Below is a small trained network, with its code and all its weights. Each question gives an input and a class and asks what happens when units are switched off, that is, made to give their printed mean instead of their output.

import numpy as np


def w(rows, s, z=0):
    codes = np.array(rows[::2]) - 128.0
    scale = np.full(codes.shape[1], s)
    scale[-1] = z or s
    return codes * scale


def norm(h):
    return h / np.sqrt((h * h).mean(-1, keepdims=True) + 1e-5)


def f(y):
    return np.maximum(y, 0)


def log_softmax(a):
    a = a - a.max(-1, keepdims=True)
    return a - np.log(np.exp(a).sum(-1, keepdims=True))


def net(x, mask):
    res = np.array(x, float).reshape(1, 6) / 4 @ E
    u = 0
    for l in range(4):
        y = f(norm(res) @ A[l][:, :-1].T + A[l][:, -1])
        res = res + np.where(mask[u : u + 9], y, B[l][:, -1]) @ B[l][:, :-1]
        u += 9
    return log_softmax(norm(res)[-1] @ U[:, :-1].T + U[:, -1])


A, B = {}, {}
E = w([
[28,170,106,246,101,85,110],'x0',
[178,109,66,166,113,169,171],'x1',
[92,67,90,137,198,165,118],'x2',
[133,184,124,81,184,205,98],'x3',
[162,141,205,181,186,179,183],'x4',
[180,100,170,150,103,113,110],'x5',
],0.013)
A[0] = w([
[114,210,141,93,152,179,143,39],'L0N1',
[133,173,141,96,121,96,77,67],'L0N2',
[108,157,189,161,133,145,117,49],'L0N3',
[18,197,91,204,49,169,194,40],'L0N4',
[151,204,126,98,135,176,122,143],'L0N5',
[128,92,67,135,143,153,71,137],'L0N6',
[67,199,74,254,58,133,137,21],'L0N7',
[52,98,94,205,62,197,210,83],'L0N8',
[148,196,167,93,89,163,177,3],'L0N9',
],0.009,0.0067)
B[0] = w([
[153,134,100,81,65,60,124,172],'L0N1',
[93,112,184,116,104,189,147,158],'L0N2',
[187,103,158,141,128,88,95,150],'L0N3',
[148,192,86,124,89,7,116,241],'L0N4',
[140,203,111,161,167,182,96,234],'L0N5',
[200,99,111,127,125,113,33,223],'L0N6',
[74,117,98,255,141,78,133,254],'L0N7',
[165,167,118,158,161,171,136,233],'L0N8',
[152,135,32,173,163,103,98,153],'L0N9',
],0.0092,0.0044)
A[1] = w([
[100,100,71,113,142,177,129,30],'L1N1',
[63,128,116,170,128,95,152,22],'L1N2',
[94,69,141,133,134,159,115,102],'L1N3',
[96,149,67,177,105,168,143,56],'L1N4',
[28,84,115,166,116,115,142,136],'L1N5',
[72,65,32,113,164,191,81,99],'L1N6',
[106,68,69,102,177,139,168,2],'L1N7',
[8,190,112,72,139,137,112,70],'L1N8',
[66,104,75,162,53,87,123,108],'L1N9',
],0.012,0.0072)
B[1] = w([
[99,78,101,128,131,132,52,151],'L1N1',
[143,188,89,149,106,95,134,177],'L1N2',
[135,94,154,166,154,146,117,150],'L1N3',
[106,185,92,159,125,108,246,183],'L1N4',
[202,184,95,144,193,120,108,224],'L1N5',
[69,71,82,73,168,62,92,244],'L1N6',
[104,65,138,161,162,134,91,148],'L1N7',
[214,152,242,92,184,95,92,192],'L1N8',
[198,203,123,99,174,68,150,253],'L1N9',
],0.011,0.0061)
A[2] = w([
[18,118,142,135,168,22,84,123],'L2N1',
[132,152,125,136,192,222,180,131],'L2N2',
[101,154,93,123,53,137,218,3],'L2N3',
[167,103,139,106,10,108,86,162],'L2N4',
[199,75,155,80,62,115,175,138],'L2N5',
[80,161,68,220,143,88,79,182],'L2N6',
[66,122,185,205,87,34,87,96],'L2N7',
[83,90,61,116,128,166,121,56],'L2N8',
[125,141,200,157,123,130,54,65],'L2N9',
],0.012,0.0052)
B[2] = w([
[214,106,186,187,198,139,87,210],'L2N1',
[142,112,137,94,83,203,203,177],'L2N2',
[83,201,92,208,201,103,142,136],'L2N3',
[175,196,203,177,60,91,203,163],'L2N4',
[135,121,100,141,43,89,172,174],'L2N5',
[127,196,19,131,116,183,120,245],'L2N6',
[23,147,78,180,254,122,97,182],'L2N7',
[84,143,172,85,107,127,77,149],'L2N8',
[43,137,178,115,167,199,138,151],'L2N9',
],0.0099,0.011)
A[3] = w([
[122,179,40,83,126,188,103,103],'L3N1',
[122,149,197,50,160,79,117,126],'L3N2',
[168,73,141,127,53,108,131,71],'L3N3',
[157,105,112,159,46,69,159,2],'L3N4',
[72,194,176,90,76,100,90,81],'L3N5',
[134,62,22,108,167,173,68,92],'L3N6',
[44,93,253,204,110,102,98,49],'L3N7',
[146,215,126,5,104,214,103,105],'L3N8',
[191,35,103,202,106,240,218,162],'L3N9',
],0.011,0.0061)
B[3] = w([
[113,95,141,184,103,150,197,224],'L3N1',
[132,118,148,163,102,176,154,197],'L3N2',
[123,151,101,128,104,110,113,161],'L3N3',
[125,109,137,109,94,86,100,161],'L3N4',
[167,133,171,105,161,161,106,154],'L3N5',
[68,72,125,118,98,109,125,241],'L3N6',
[53,83,124,150,138,156,181,148],'L3N7',
[175,145,74,110,138,181,161,236],'L3N8',
[139,187,249,124,166,133,86,254],'L3N9',
],0.017,0.0067)
U = w([
[36,57,176,184,123,122,205,4],'0',
[97,212,38,203,179,41,112,172],'1',
[65,9,129,81,210,138,29,138],'2',
[135,60,33,56,100,202,187,37],'3',
[186,184,199,97,178,186,129,223],'4',
[170,99,158,87,4,19,127,98],'5',
],0.019,0.0047)

Each question gives the input, the list of numbers given to net, and the class t.
The units are the neurons (one row each of A and B). Each row of codes is followed by its name. A weight is (code - 128) times the scale printed after its matrix; where a second scale follows, it is the last column's (A, B and U).
mask holds one flag per neuron, layer by layer. A switched-off neuron (its flag False) gives its mean, the last column of its row in B, instead of its output. The means were averaged over made-up inputs and are rounded, as every weight is.
A unit's drop is (log p(t) with every unit on - log p(t) with that unit switched off) / (log p(t) with every unit on - log p(t) with every unit switched off).
The circuit of an input: a set's keep is (log p(t) with only the set's units on - log p(t) with every unit switched off) / (log p(t) with every unit on - log p(t) with every unit switched off). Starting from the 12 units with the biggest drops (on a tie, the unit counted first), units are removed one at a time, each time the one whose removal leaves the highest keep (on an exact tie, the one counted first), for as long as the keep stays at least 0.8.
units of the circuit, in order: the units of the circuit, biggest drop first
top k neurons: the k neurons with the biggest drops, biggest first
top k neurons in layer l: the k neurons of layer l with the biggest drops, biggest first
drop of u: that unit's drop, to one decimal
input [6,-6,-2,7,-2,-8], class 4: top 2 neurons -> [L1N8, L3N5]
input [-1,-7,1,7,-8,0], class 4: units of the circuit, in order -> [L1N8]
input [-8,8,-4,-5,6,8], class 5: units of the circuit, in order -> [L2N5, L3N4]
input [2,0,0,7,-5,-3], class 4: top 2 neurons -> [L1N8, L2N7]
input [-4,-4,0,-3,-3,-7], class 4: top 3 neurons -> [L1N8, L3N2, L3N6]
input [0,-8,-4,-7,-4,-7], class 4: units of the circuit, in order -> [L1N8, L3N5]
input [-4,5,-7,2,-6,-6], class 3: top 3 neurons -> [L3N9, L3N8, L0N5]
input [-2,-8,-7,-1,-3,-1], class 4: top 3 neurons in layer 3 -> [L3N5, L3N6, L3N1]
input [1,-6,-8,-5,-8,1], class 4: top 3 neurons -> [L3N5, L2N7, L3N6]
input [-5,1,4,4,1,-1], class 3: top 2 neurons -> [L0N7, L3N8]
input [-1,4,7,2,6,-5], class 2: top 3 neurons in layer 1 -> [L1N6, L1N1, L1N7]
input [-7,5,-7,-4,2,-6], class 5: top 2 neurons in layer 3 -> [L3N4, L3N3]
input [-6,0,3,5,-6,3], class 3: top 2 neurons -> [L0N7, L3N8]
input [0,2,2,-8,6,2], class 4: units of the circuit, in order -> [L3N9]
input [-7,5,-7,-8,8,-6], class 5: top 2 neurons in layer 1 -> [L1N5, L1N4]
input [-3,-3,1,-3,-5,-8], class 2: top 2 neurons -> [L1N6, L0N4]
input [-2,4,0,2,-8,1], class 5: top 2 neurons in layer 2 -> [L2N4, L2N6]
input [0,-6,-6,-1,6,2], class 0: drop of L3N7 -> 0.4
input [3,-1,-6,-6,-8,8], class 1: drop of L2N3 -> 0.0
input [-5,1,0,-3,3,6], class 5: drop of L2N5 -> 0.4
input [-2,0,-4,1,-1,8], class 5: top neuron -> [L2N5]
